Below are the code and all the weights of a small trained network. Each question names an input and a target symbol and asks about switching units off, where a switched-off unit gives its printed mean instead of its output.

import numpy as np


def w(rows, s, z=0):
    codes = np.array(rows[::2]) - 128.0
    scale = np.full(codes.shape[1], s)
    scale[-1] = z or s
    return codes * scale


def norm(h):
    return h / np.sqrt((h * h).mean(-1, keepdims=True) + 1e-5)


def f(y):
    return y / 2 * (1 + np.tanh(0.7978845608 * (y + 0.044715 * y**3)))


def softmax(a):
    e = np.exp(a - a.max(-1, keepdims=True))
    return e / e.sum(-1, keepdims=True)


def log_softmax(a):
    a = a - a.max(-1, keepdims=True)
    return a - np.log(np.exp(a).sum(-1, keepdims=True))


def net(x, mask):
    ids = ['αβδεζλμφψ'.index(c) for c in x.split()]
    T = len(ids)
    res = E[ids] + P[:T]
    u = 0
    for l in range(3):
        q, k, v = (norm(res) @ M[l].T for M in (Q, K, V))
        z = softmax(np.where(np.tri(T) > 0, q @ k.T / 2**0.5, -1e9)) @ v
        res = res + np.where(mask[u], z, O[l][:, -1]) @ O[l][:, :-1]
        u += 1
        y = f(norm(res) @ A[l][:, :-1].T + A[l][:, -1])
        res = res + np.where(mask[u : u + 4], y, B[l][:, -1]) @ B[l][:, :-1]
        u += 4
    return log_softmax(norm(res)[-1] @ U[:, :-1].T + U[:, -1])


Q, K, V, O, A, B = {}, {}, {}, {}, {}, {}
E = w([
[197,8,111,118,161,196,177,112],'α',
[151,73,223,88,102,81,206,83],'β',
[1,51,58,84,139,100,125,118],'δ',
[117,90,246,93,190,169,182,107],'ε',
[94,97,184,70,146,249,51,63],'ζ',
[81,99,103,142,130,30,195,226],'λ',
[61,120,46,138,102,174,20,212],'μ',
[166,164,201,15,101,170,88,185],'φ',
[93,68,175,200,162,227,80,123],'ψ',
],0.0084)
P = w([
[238,148,35,120,255,87,149,100],'0',
[180,88,72,110,216,95,126,129],'1',
[147,66,103,118,184,103,131,135],'2',
[124,67,120,120,148,120,132,135],'3',
[99,65,139,122,122,129,139,139],'4',
[76,72,152,123,99,135,139,144],'5',
[54,79,167,125,77,139,145,145],'6',
[33,92,177,128,63,139,145,146],'7',
[11,104,186,138,49,134,143,136],'8',
],0.0046)
Q[0] = w([
[79,95,5,120,86,118,98,167],'L0H0',
[82,138,144,123,194,226,36,106],'L0H0',
],0.019)
K[0] = w([
[108,92,2,148,125,102,38,148],'L0H0',
[100,145,127,93,187,230,31,121],'L0H0',
],0.0095)
V[0] = w([
[255,79,50,106,182,191,143,174],'L0H0',
[76,161,210,136,83,186,113,209],'L0H0',
],0.0078)
O[0] = w([
[81,90,165,162,26,4,140,104,253],'L0H0',
[166,124,58,132,73,38,163,70,147],'L0H0',
],0.0037,0.0036)
A[0] = w([
[238,121,46,142,226,99,197,112,189],'L0N0',
[233,123,18,132,181,110,140,166,170],'L0N1',
[141,144,7,121,160,71,112,45,27],'L0N2',
[233,187,172,118,135,121,65,232,10],'L0N3',
],0.015,0.0013)
B[0] = w([
[208,187,181,131,159,179,89,176,254],'L0N0',
[196,101,5,224,107,155,195,243,200],'L0N1',
[82,130,141,77,105,137,95,73,202],'L0N2',
[142,223,186,126,106,71,173,122,208],'L0N3',
],0.018,0.0018)
Q[1] = w([
[49,96,138,149,94,199,46,247],'L1H0',
[115,209,105,42,102,91,115,184],'L1H0',
],0.016)
K[1] = w([
[115,107,149,254,138,196,122,137],'L1H0',
[115,195,133,104,71,152,71,207],'L1H0',
],0.02)
V[1] = w([
[61,146,182,141,99,167,126,202],'L1H0',
[65,168,197,163,2,162,80,132],'L1H0',
],0.0083)
O[1] = w([
[137,95,116,205,141,79,170,43,252],'L1H0',
[173,139,157,254,152,130,172,29,154],'L1H0',
],0.0039,0.0019)
A[1] = w([
[103,170,161,169,36,167,70,134,64],'L1N0',
[169,154,2,97,114,143,125,89,2],'L1N1',
[86,116,78,183,175,123,167,182,80],'L1N2',
[189,127,104,92,135,153,135,98,133],'L1N3',
],0.02,0.0037)
B[1] = w([
[92,137,180,134,79,67,63,163,209],'L1N0',
[179,166,49,25,82,155,84,12,186],'L1N1',
[115,116,134,160,119,36,61,197,253],'L1N2',
[129,151,211,119,128,203,69,114,190],'L1N3',
],0.011,0.0053)
Q[2] = w([
[170,103,9,117,169,139,150,133],'L2H0',
[113,89,132,201,74,153,83,157],'L2H0',
],0.013)
K[2] = w([
[107,165,28,113,219,53,90,90],'L2H0',
[188,80,77,254,17,167,101,25],'L2H0',
],0.0084)
V[2] = w([
[159,96,123,118,106,254,239,108],'L2H0',
[82,228,166,181,98,223,55,107],'L2H0',
],0.0087)
O[2] = w([
[149,38,140,141,74,95,124,255,100],'L2H0',
[78,104,115,113,159,107,40,175,254],'L2H0',
],0.0052,0.0039)
A[2] = w([
[118,103,179,143,116,162,173,195,160],'L2N0',
[211,240,195,83,174,208,97,132,1],'L2N1',
[133,135,59,175,38,187,250,209,52],'L2N2',
[34,184,173,89,65,121,126,122,63],'L2N3',
],0.015,0.0025)
B[2] = w([
[169,101,136,119,122,84,132,113,234],'L2N0',
[31,106,153,69,144,250,88,126,254],'L2N1',
[67,197,55,162,172,182,134,163,154],'L2N2',
[131,119,89,181,89,113,177,157,217],'L2N3',
],0.018,0.0089)
U = w([
[90,111,168,74,130,225,67,149,192],'α',
[235,55,157,94,116,88,145,130,164],'β',
[48,69,37,107,145,119,226,106,84],'δ',
[189,198,64,181,179,188,128,196,195],'ε',
[170,186,46,80,47,137,61,56,144],'ζ',
[113,254,192,91,108,104,181,123,161],'λ',
[130,140,126,120,119,127,113,135,11],'μ',
[121,171,171,219,179,100,74,28,124],'φ',
[126,145,132,116,119,119,108,139,4],'ψ',
],0.0065,0.0034)

Each question gives the input, a string of symbols that net reads in full, and the target symbol t.
The units are the heads (2 rows each of Q, K, V and O) and the neurons (one row each of A and B). Each row of codes is followed by its name. A weight is (code - 128) times the scale printed after its matrix; where a second scale follows, it is the last column's (O, A, B and U).
mask holds one flag per unit, layer by layer, with each layer's heads first. A switched-off unit (its flag False) gives its mean, the last column of its rows in O or B, instead of its output. The means were averaged over made-up inputs and are rounded, as every weight is.
A unit's drop is (log p(t) with every unit on - log p(t) with that unit switched off) / (log p(t) with every unit on - log p(t) with every unit switched off).
The circuit of an input: a set's keep is (log p(t) with only the set's units on - log p(t) with every unit switched off) / (log p(t) with every unit on - log p(t) with every unit switched off). Starting from the 12 units with the biggest drops (on a tie, the unit counted first), units are removed one at a time, each time the one whose removal leaves the highest keep (on an exact tie, the one counted first), for as long as the keep stays at least 0.8.
circuit, biggest first: the units of the circuit, biggest drop first
k most important neurons: the k neurons with the biggest drops, biggest first
top k neurons in layer l: the k neurons of layer l with the biggest drops, biggest first
input β α μ λ, target ε: circuit, biggest first => L0N1, L0H0
input δ α β α ε ψ φ α δ, target β: circuit, biggest first => L1N2, L2H0, L2N1
input λ ψ α μ β ζ φ α α, target δ: 2 most important neurons => L0N0, L0N1
input α β α δ ψ, target φ: 4 most important neurons => L2N1, L0N1, L2N3, L0N2
input ζ φ δ μ ψ μ β α α, target β: 4 most important neurons => L1N1, L2N1, L0N1, L1N2
input δ β ζ ψ α β μ, target ζ: circuit, biggest first => L0H0, L1N1
input ψ β ψ β, target β: 3 most important neurons => L0N0, L1N2, L2N1
input λ ψ α μ α δ ψ, target β: top neuron in layer 1 => L1N0
input α ψ α α ψ, target β: circuit, biggest first => L1N2, L2H0, L2N1
input δ α α μ μ β ψ, target φ: circuit, biggest first => L1H0, L2N1
input β ψ μ ε ε α β, target δ: circuit, biggest first => L0N0, L1N3
input φ μ ε β ε ε ε α ε, target ε: top 3 neurons in layer 1 => L1N0, L1N3, L1N2
input φ ε δ α α β β α δ, target β: top 2 neurons in layer 1 => L1N2, L1N0
input ζ α ζ, target β: most important neuron => L0N0
input λ α α α α, target ε: circuit, biggest first => L2H0, L2N2, L1N0
input β φ φ ζ β α λ μ β, target δ: 3 most important neurons => L0N0, L2N2, L0N3
input α ζ ψ ζ α α, target δ: circuit, biggest first => L0H0, L0N0, L1N3
input ε α λ α ψ ζ α δ δ, target δ: 2 most important neurons => L0N1, L2N1
input ε ζ α λ δ δ ε ε, target δ: 4 most important neurons => L0N0, L0N1, L2N2, L1N3
input φ α ψ ζ α μ ζ, target β: top neuron in layer 1 => L1N0
input ε μ ε μ ψ ε, target δ: 4 most important neurons => L0N0, L1N3, L2N2, L1N0
input ε ε ε α ζ δ ε δ ε, target ε: 2 most important neurons => L2N2, L0N0
input μ β ψ λ ε β, target β: 2 most important neurons => L0N1, L0N0
input δ ψ λ φ ε ψ ε, target β: top 2 neurons in layer 0 => L0N0, L0N1
input α α φ δ ε ψ α α α, target ε: 3 most important neurons => L2N2, L1N2, L2N1
input λ ε φ ψ δ λ α α λ, target β: 3 most important neurons => L1N2, L2N1, L0N0
input β β β α φ α, target β: most important neuron => L2N1
input α ψ δ ψ ψ δ, target φ: 2 most important neurons => L2N1, L0N1
input ψ α λ, target ε: top 2 neurons in layer 0 => L0N1, L0N0
